Below are the code and all the weights of a small trained network. Each question names an input and a target symbol and asks about switching units off, where a switched-off unit gives its printed mean instead of its output.

import numpy as np


def w(rows, s, z=0):
    codes = np.array(rows[::2]) - 128.0
    scale = np.full(codes.shape[1], s)
    scale[-1] = z or s
    return codes * scale


def f(y):
    return y / 2 * (1 + np.tanh(0.7978845608 * (y + 0.044715 * y**3)))


def softmax(a):
    e = np.exp(a - a.max(-1, keepdims=True))
    return e / e.sum(-1, keepdims=True)


def log_softmax(a):
    a = a - a.max(-1, keepdims=True)
    return a - np.log(np.exp(a).sum(-1, keepdims=True))


def net(x, mask):
    ids = ['ζηξτφψω'.index(c) for c in x.split()]
    T = len(ids)
    res = E[ids] + P[:T]
    q, k, v = (res @ M[0].T for M in (Q, K, V))
    z = softmax(np.where(np.tri(T) > 0, q @ k.T / 4**0.5, -1e9)) @ v
    res = res + np.where(mask[0], z, O[0][:, -1]) @ O[0][:, :-1]
    y = f(res @ A[0][:, :-1].T + A[0][:, -1])
    res = res + np.where(mask[1:9], y, B[0][:, -1]) @ B[0][:, :-1]
    return log_softmax(res[-1] @ U[:, :-1].T + U[:, -1])


Q, K, V, O, A, B = {}, {}, {}, {}, {}, {}
E = w([
[89,142,117,88],'ζ',
[92,128,109,88],'η',
[61,156,130,100],'ξ',
[127,124,43,46],'τ',
[115,28,50,52],'φ',
[78,67,212,79],'ψ',
[185,120,137,8],'ω',
],0.011)
P = w([
[189,180,122,255],'0',
[164,94,45,187],'1',
[147,104,80,171],'2',
[138,120,110,150],'3',
[126,121,127,133],'4',
[121,121,139,117],'5',
[111,125,151,104],'6',
[109,127,157,92],'7',
[99,130,164,79],'8',
[92,116,171,68],'9',
[94,132,176,56],'10',
[79,139,183,45],'11',
],0.0097)
Q[0] = w([
[231,166,162,252],'H1',
[157,220,136,166],'H1',
[108,93,38,231],'H1',
[138,156,94,8],'H1',
],0.028)
K[0] = w([
[118,180,92,255],'H1',
[67,107,50,198],'H1',
[231,66,186,200],'H1',
[45,83,155,52],'H1',
],0.023)
V[0] = w([
[96,86,164,155],'H1',
[6,174,104,156],'H1',
[108,117,71,123],'H1',
[137,51,172,148],'H1',
],0.018)
O[0] = w([
[101,40,110,180,208],'H1',
[19,168,47,192,57],'H1',
[134,143,77,114,88],'H1',
[140,6,138,168,255],'H1',
],0.014,0.0052)
A[0] = w([
[206,172,165,232,252],'N1',
[73,91,121,62,42],'N2',
[122,162,90,172,129],'N3',
[62,134,200,123,67],'N4',
[234,154,71,252,182],'N5',
[157,91,160,152,18],'N6',
[114,122,56,186,131],'N7',
[92,87,117,160,139],'N8',
],0.012,0.0037)
B[0] = w([
[150,55,66,49,139],'N1',
[166,185,117,211,192],'N2',
[112,211,199,99,141],'N3',
[180,145,173,217,171],'N4',
[77,45,15,96,138],'N5',
[107,185,132,85,218],'N6',
[140,84,220,17,163],'N7',
[5,155,109,95,254],'N8',
],0.013,0.012)
U = w([
[127,226,50,142,69],'ζ',
[107,97,89,62,210],'η',
[66,4,167,176,101],'ξ',
[188,66,221,119,60],'τ',
[195,83,21,211,173],'φ',
[82,161,224,138,199],'ψ',
[104,153,70,105,1],'ω',
],0.0045,0.0073)

Each question gives the input, a string of symbols that net reads in full, and the target symbol t.
The units are the heads (4 rows each of Q, K, V and O) and the neurons (one row each of A and B). Each row of codes is followed by its name. A weight is (code - 128) times the scale printed after its matrix; where a second scale follows, it is the last column's (O, A, B and U).
mask holds one flag per unit, heads first, then neurons. A switched-off unit (its flag False) gives its mean, the last column of its rows in O or B, instead of its output. The means were averaged over made-up inputs and are rounded, as every weight is.
A unit's drop is (log p(t) with every unit on - log p(t) with that unit switched off) / (log p(t) with every unit on - log p(t) with every unit switched off).
The circuit of an input: a set's keep is (log p(t) with only the set's units on - log p(t) with every unit switched off) / (log p(t) with every unit on - log p(t) with every unit switched off). Starting from all 9 units, units are removed one at a time, each time the one whose removal leaves the highest keep (on an exact tie, the one counted first), for as long as the keep stays at least 0.8.
units of the circuit, in order: the units of the circuit, biggest drop first
top k neurons: the k neurons with the biggest drops, biggest first
drop when u is switched off: that unit's drop, to one decimal
input ζ τ ξ ψ ξ ξ ζ ω ζ ψ, target τ: top 2 neurons -> [N8 N4]
input ξ ξ φ ω ψ ψ ψ ξ τ ω, target τ: units of the circuit, in order -> [H1 N8]
input ζ φ τ, target φ: top 3 neurons -> [N8 N6 N7]
input ψ ψ ξ φ τ, target φ: units of the circuit, in order -> [N8 H1 N6]
input ξ ψ ζ τ ω ξ, target τ: units of the circuit, in order -> [H1 N8]
input ξ φ η, target φ: units of the circuit, in order -> [H1 N8 N6]
input τ ψ ζ ζ ψ ξ ξ φ, target φ: top 2 neurons -> [N8 N7]
input ζ ζ φ η, target φ: top 4 neurons -> [N8 N6 N7 N3]
input ζ ω ω ψ ζ ψ ψ τ ζ ψ τ, target ξ: top neuron -> [N3]
input ω ω η ξ τ ψ ψ ω τ, target τ: top 2 neurons -> [N8 N6]
input ξ ψ ξ ω ψ ξ ψ ψ ω ζ, target τ: top 2 neurons -> [N8 N6]
input ξ ψ η ζ ψ ξ ψ ω η η, target τ: drop when H1 is switched off -> 0.8
input η ω ω ξ ξ τ τ, target ζ: drop when N2 is switched off -> -0.1
input ξ ψ ω η ψ ζ ζ τ ζ, target ζ: drop when H1 is switched off -> 0.9
input η ζ ψ ψ ξ ψ φ ξ τ ζ, target ζ: top neuron -> [N7]
